Here is a tiny trained network, its code and every weight. The questions are about switching its units off for an input and a class, where a switched-off unit gives its printed mean instead of its output.

import numpy as np


def w(rows, s, z=0):
    codes = np.array(rows[::2]) - 128.0
    scale = np.full(codes.shape[1], s)
    scale[-1] = z or s
    return codes * scale


def f(y):
    return y / 2 * (1 + np.tanh(0.7978845608 * (y + 0.044715 * y**3)))


def log_softmax(a):
    a = a - a.max(-1, keepdims=True)
    return a - np.log(np.exp(a).sum(-1, keepdims=True))


def net(x, mask):
    res = np.array(x, float).reshape(1, 6) / 4 @ E
    y = f(res @ A[0][:, :-1].T + A[0][:, -1])
    res = res + np.where(mask, y, B[0][:, -1]) @ B[0][:, :-1]
    return log_softmax(res[-1] @ U[:, :-1].T + U[:, -1])


A, B = {}, {}
E = w([
[89,192,200,192,79,143,81,103,85,130,64,121],'x0',
[135,138,139,133,124,111,139,112,132,130,154,120],'x1',
[125,132,131,139,121,130,141,137,123,118,145,125],'x2',
[158,58,148,114,94,85,95,222,87,185,166,96],'x3',
[118,130,129,134,120,127,131,137,134,123,141,130],'x4',
[6,109,119,90,127,177,169,101,120,192,151,98],'x5',
],0.019)
A[0] = w([
[150,113,1,57,208,111,239,137,195,72,153,164,207],'N1',
[3,126,139,109,127,211,152,42,100,161,160,88,123],'N2',
[203,82,170,201,124,57,100,168,145,78,108,157,254],'N3',
[127,153,63,145,164,159,167,85,202,77,109,124,207],'N4',
[58,65,124,95,104,181,192,93,101,217,157,89,173],'N5',
[125,89,134,126,57,50,80,207,42,187,111,45,56],'N6',
[72,60,106,97,175,176,173,108,112,174,171,93,140],'N7',
[24,154,137,76,185,152,222,117,106,173,100,74,114],'N8',
[185,2,62,38,170,78,109,218,133,143,230,87,154],'N9',
],0.0082,0.0077)
B[0] = w([
[74,96,177,195,175,67,79,173,98,247,137,90,242],'N1',
[169,117,124,151,69,212,166,98,167,185,47,149,224],'N2',
[93,145,63,241,155,139,144,110,76,141,151,216,236],'N3',
[49,128,135,177,144,92,56,89,86,155,86,126,202],'N4',
[166,69,211,115,19,131,132,177,155,121,120,108,209],'N5',
[125,114,193,144,154,80,95,178,112,217,158,83,213],'N6',
[137,76,154,75,68,110,120,186,179,128,163,101,189],'N7',
[154,92,114,120,46,180,180,159,168,158,117,120,199],'N8',
[197,102,52,101,76,209,193,96,110,137,155,209,253],'N9',
],0.012,0.023)
U = w([
[114,126,110,150,204,66,93,136,81,162,150,140,225],'0',
[154,127,59,117,119,190,186,70,119,140,113,176,133],'1',
[114,103,167,122,129,106,114,146,124,173,129,58,8],'2',
[154,98,113,20,121,130,153,140,126,105,162,149,21],'3',
[101,207,129,143,154,117,83,37,106,7,83,153,253],'4',
],0.016,0.0036)

Each question gives the input, the list of numbers given to net, and the class t.
The units are the neurons (one row each of A and B). Each row of codes is followed by its name. A weight is (code - 128) times the scale printed after its matrix; where a second scale follows, it is the last column's (A, B and U).
mask holds one flag per neuron, in row order. A switched-off neuron (its flag False) gives its mean, the last column of its row in B, instead of its output. The means were averaged over made-up inputs and are rounded, as every weight is.
A unit's drop is (log p(t) with every unit on - log p(t) with that unit switched off) / (log p(t) with every unit on - log p(t) with every unit switched off).
The circuit of an input: a set's keep is (log p(t) with only the set's units on - log p(t) with every unit switched off) / (log p(t) with every unit on - log p(t) with every unit switched off). Starting from all 9 units, units are removed one at a time, each time the one whose removal leaves the highest keep (on an exact tie, the one counted first), for as long as the keep stays at least 0.8.
circuit, biggest first: the units of the circuit, biggest drop first
unit that matters most: the unit with the biggest drop
top k neurons: the k neurons with the biggest drops, biggest first
drop of u: that unit's drop, to one decimal
input [-6,0,-5,4,-3,8], class 3: circuit, biggest first => [N9, N7]
input [-1,7,8,2,-3,3], class 3: top 2 neurons => [N3, N1]
input [-7,-3,-7,-3,6,4], class 2: circuit, biggest first => [N1]
input [0,-2,3,-5,6,3], class 2: top 2 neurons => [N9, N3]
input [-2,-5,7,3,1,8], class 3: circuit, biggest first => [N7, N9]
input [-6,2,8,0,-4,-2], class 0: top 3 neurons => [N1, N2, N8]
input [-7,-1,-7,0,7,6], class 2: top 2 neurons => [N1, N7]
input [0,7,-5,3,-2,-5], class 1: top 2 neurons => [N1, N4]
input [3,-5,-5,-2,3,-5], class 4: top 3 neurons => [N1, N9, N6]
input [-7,7,0,1,6,5], class 3: top 4 neurons => [N9, N7, N6, N5]
input [6,4,-2,-2,-2,8], class 1: top 2 neurons => [N2, N1]
input [0,-4,-1,1,3,0], class 1: top 3 neurons => [N1, N6, N4]
input [0,7,2,5,6,-6], class 1: top 2 neurons => [N9, N1]
input [2,-6,-3,7,-2,-5], class 0: unit that matters most => N6
input [0,1,1,1,0,-3], class 1: top 2 neurons => [N1, N6]
input [7,8,1,-7,7,0], class 4: top 2 neurons => [N9, N4]
input [-2,5,3,2,-7,-5], class 1: drop of N9 => 1.5
input [-4,-3,-4,-7,-1,-6], class 0: drop of N6 => 0.0
input [-1,6,5,1,-7,6], class 3: drop of N7 => 0.5
input [6,4,8,4,3,0], class 0: unit that matters most => N5
